Below are the code and all the weights of a small trained network. Each question names an input and a target symbol and asks about switching units off, where a switched-off unit gives its printed mean instead of its output.

import numpy as np


def w(rows, s, z=0):
    codes = np.array(rows[::2]) - 128.0
    scale = np.full(codes.shape[1], s)
    scale[-1] = z or s
    return codes * scale


def norm(h):
    return h / np.sqrt((h * h).mean(-1, keepdims=True) + 1e-5)


def f(y):
    return np.maximum(y, 0)


def softmax(a):
    e = np.exp(a - a.max(-1, keepdims=True))
    return e / e.sum(-1, keepdims=True)


def log_softmax(a):
    a = a - a.max(-1, keepdims=True)
    return a - np.log(np.exp(a).sum(-1, keepdims=True))


def net(x, mask):
    ids = ['Πδεθλμστω'.index(c) for c in x.split()]
    T = len(ids)
    res = E[ids] + P[:T]
    u = 0
    for l in range(2):
        q, k, v = (norm(res) @ M[l].T for M in (Q, K, V))
        z = softmax(np.where(np.tri(T) > 0, q @ k.T / 3**0.5, -1e9)) @ v
        res = res + np.where(mask[u], z, O[l][:, -1]) @ O[l][:, :-1]
        u += 1
        y = f(norm(res) @ A[l][:, :-1].T + A[l][:, -1])
        res = res + np.where(mask[u : u + 16], y, B[l][:, -1]) @ B[l][:, :-1]
        u += 16
    return log_softmax(norm(res)[-1] @ U[:, :-1].T + U[:, -1])


Q, K, V, O, A, B = {}, {}, {}, {}, {}, {}
E = w([
[176,113,251],'Π',
[132,83,222],'δ',
[133,121,134],'ε',
[215,59,78],'θ',
[195,116,84],'λ',
[115,47,186],'μ',
[171,133,240],'σ',
[52,70,114],'τ',
[129,52,218],'ω',
],0.003)
P = w([
[167,254,109],'0',
[116,81,91],'1',
[111,83,104],'2',
[105,78,96],'3',
[106,76,95],'4',
[107,69,93],'5',
[104,73,95],'6',
[102,71,102],'7',
[105,73,96],'8',
[108,65,92],'9',
[107,63,100],'10',
[101,65,95],'11',
[103,67,101],'12',
[110,77,106],'13',
],0.0024)
Q[0] = w([
[193,26,219],'0.h1',
[238,251,184],'0.h1',
[109,200,194],'0.h1',
],0.0021)
K[0] = w([
[251,8,252],'0.h1',
[143,122,81],'0.h1',
[151,30,51],'0.h1',
],0.0026)
V[0] = w([
[253,77,84],'0.h1',
[157,216,68],'0.h1',
[133,203,110],'0.h1',
],0.0025)
O[0] = w([
[2,174,62,255],'0.h1',
[130,81,206,9],'0.h1',
[156,24,43,24],'0.h1',
],0.0018,0.0013)
A[0] = w([
[64,135,139,182],'0.n1',
[173,81,79,4],'0.n2',
[110,57,125,203],'0.n3',
[121,148,179,111],'0.n4',
[169,63,200,190],'0.n5',
[61,150,64,172],'0.n6',
[159,186,167,156],'0.n7',
[176,99,147,45],'0.n8',
[238,53,127,68],'0.n9',
[146,62,46,72],'0.n10',
[52,87,181,164],'0.n11',
[210,254,143,87],'0.n12',
[154,100,94,33],'0.n13',
[163,75,86,60],'0.n14',
[130,142,153,106],'0.n15',
[99,168,161,70],'0.n16',
],0.004,0.0016)
B[0] = w([
[221,167,147,169],'0.n1',
[145,150,213,160],'0.n2',
[162,242,177,253],'0.n3',
[79,149,31,146],'0.n4',
[80,174,28,231],'0.n5',
[221,136,141,172],'0.n6',
[78,14,72,145],'0.n7',
[54,155,142,135],'0.n8',
[68,236,170,188],'0.n9',
[150,228,193,212],'0.n10',
[118,194,121,228],'0.n11',
[125,4,157,142],'0.n12',
[142,158,164,146],'0.n13',
[80,174,212,172],'0.n14',
[118,124,88,134],'0.n15',
[183,174,73,130],'0.n16',
],0.0022,0.0032)
Q[1] = w([
[192,187,102],'1.h1',
[12,172,147],'1.h1',
[246,131,83],'1.h1',
],0.012)
K[1] = w([
[2,148,139],'1.h1',
[167,3,106],'1.h1',
[52,230,169],'1.h1',
],0.0065)
V[1] = w([
[201,103,230],'1.h1',
[190,137,253],'1.h1',
[84,4,178],'1.h1',
],0.0036)
O[1] = w([
[212,149,142,221],'1.h1',
[253,181,91,251],'1.h1',
[164,41,210,2],'1.h1',
],0.0044,0.00036)
A[1] = w([
[40,154,105,144],'1.n1',
[234,80,83,3],'1.n2',
[83,165,131,130],'1.n3',
[152,86,106,72],'1.n4',
[128,123,56,127],'1.n5',
[226,137,78,62],'1.n6',
[55,12,205,148],'1.n7',
[170,87,146,33],'1.n8',
[252,126,153,188],'1.n9',
[141,148,167,123],'1.n10',
[55,98,52,124],'1.n11',
[119,15,73,170],'1.n12',
[220,91,169,54],'1.n13',
[128,165,211,138],'1.n14',
[66,73,207,129],'1.n15',
[242,54,120,129],'1.n16',
],0.0046,0.0024)
B[1] = w([
[123,83,206,209],'1.n1',
[153,241,174,140],'1.n2',
[101,117,196,193],'1.n3',
[108,113,137,128],'1.n4',
[172,200,64,145],'1.n5',
[212,195,166,184],'1.n6',
[145,177,29,223],'1.n7',
[94,87,134,132],'1.n8',
[80,17,164,251],'1.n9',
[168,99,145,164],'1.n10',
[97,113,223,168],'1.n11',
[149,223,195,155],'1.n12',
[45,61,98,154],'1.n13',
[175,66,155,207],'1.n14',
[201,152,2,202],'1.n15',
[52,142,176,165],'1.n16',
],0.0034,0.0027)
U = w([
[167,34,77,120],'Π',
[30,121,53,215],'δ',
[127,32,158,119],'ε',
[185,145,12,252],'θ',
[193,251,102,45],'λ',
[201,121,184,53],'μ',
[83,234,133,72],'σ',
[34,145,220,195],'τ',
[218,116,202,51],'ω',
],0.011,0.0021)

Each question gives the input, a string of symbols that net reads in full, and the target symbol t.
The units are the heads (3 rows each of Q, K, V and O) and the neurons (one row each of A and B). Each row of codes is followed by its name. A weight is (code - 128) times the scale printed after its matrix; where a second scale follows, it is the last column's (O, A, B and U).
mask holds one flag per unit, layer by layer, with each layer's heads first. A switched-off unit (its flag False) gives its mean, the last column of its rows in O or B, instead of its output. The means were averaged over made-up inputs and are rounded, as every weight is.
A unit's drop is (log p(t) with every unit on - log p(t) with that unit switched off) / (log p(t) with every unit on - log p(t) with every unit switched off).
most important unit: the unit with the biggest drop
k most important neurons: the k neurons with the biggest drops, biggest first
k most important neurons of layer l: the k neurons of layer l with the biggest drops, biggest first
input ω μ θ, target ω: 3 most important neurons of layer 1 -> 1.n9, 1.n7, 1.n15
input λ μ θ ε Π δ δ σ λ λ Π, target τ: 2 most important neurons -> 0.n3, 0.n10
input ε μ τ, target Π: 2 most important neurons -> 0.n12, 0.n5
input λ Π Π ω ε ω σ, target τ: 2 most important neurons -> 0.n10, 0.n3
input μ ω θ Π λ Π Π ω λ Π μ, target δ: 3 most important neurons of layer 0 -> 0.n5, 0.n4, 0.n12
input ω μ λ ω Π Π, target θ: 3 most important neurons of layer 0 -> 0.n12, 0.n3, 0.n10
input δ μ Π, target ε: 4 most important neurons of layer 0 -> 0.n12, 0.n7, 0.n3, 0.n10
input θ ω θ ω θ μ, target σ: most important neuron -> 0.n5
input ε τ σ δ δ ω μ σ δ, target Π: 2 most important neurons -> 0.n12, 0.n7
input τ ε δ τ μ θ μ τ θ μ, target λ: 2 most important neurons -> 0.n5, 0.n6
input ω Π Π Π σ ε Π, target θ: 2 most important neurons -> 0.n12, 0.n10
input δ ω λ θ ε λ ε λ μ ε λ μ λ σ, target ε: 2 most important neurons -> 0.n12, 0.n7
input ω ε λ Π ω τ ω μ λ σ, target θ: 3 most important neurons -> 0.n3, 0.n12, 0.n10
input ε λ λ ε σ ω λ ω θ, target ω: 2 most important neurons -> 0.n10, 0.n2
input θ Π σ θ λ λ Π, target σ: 2 most important neurons -> 0.n5, 0.n3
input Π ε ε λ ω λ δ Π λ λ τ, target ω: 4 most important neurons of layer 0 -> 0.n12, 0.n7, 0.n3, 0.n10
input ω μ μ λ λ Π ω Π λ δ τ, target θ: 3 most important neurons of layer 0 -> 0.n10, 0.n4, 0.n3
input μ μ λ μ θ μ μ ω ω λ θ Π ω, target δ: 2 most important neurons -> 0.n5, 0.n12
input σ λ θ μ τ θ, target τ: most important neuron of layer 1 -> 1.n15
input μ λ δ ω θ Π τ τ ε δ ω, target δ: most important neuron of layer 1 -> 1.n7
input δ λ τ μ ω σ ω μ μ ω ω μ Π, target ε: 3 most important neurons of layer 0 -> 0.n12, 0.n7, 0.n10
input λ ε δ θ Π Π μ ω λ λ θ, target λ: 2 most important neurons of layer 1 -> 1.n1, 1.n11
input τ ε ω, target λ: 2 most important neurons -> 0.n5, 0.n6
input ω ε θ τ ω μ λ δ, target θ: 3 most important neurons -> 0.n3, 0.n12, 0.n10
input ω τ σ λ λ σ, target θ: 2 most important neurons of layer 1 -> 1.n7, 1.n15
input θ Π ω σ μ θ δ θ δ, target σ: 2 most important neurons of layer 0 -> 0.n5, 0.n6
input ω ε μ ω, target θ: most important unit -> 0.n12
input ω λ δ μ λ ω, target θ: 4 most important neurons of layer 0 -> 0.n10, 0.n4, 0.n5, 0.n12
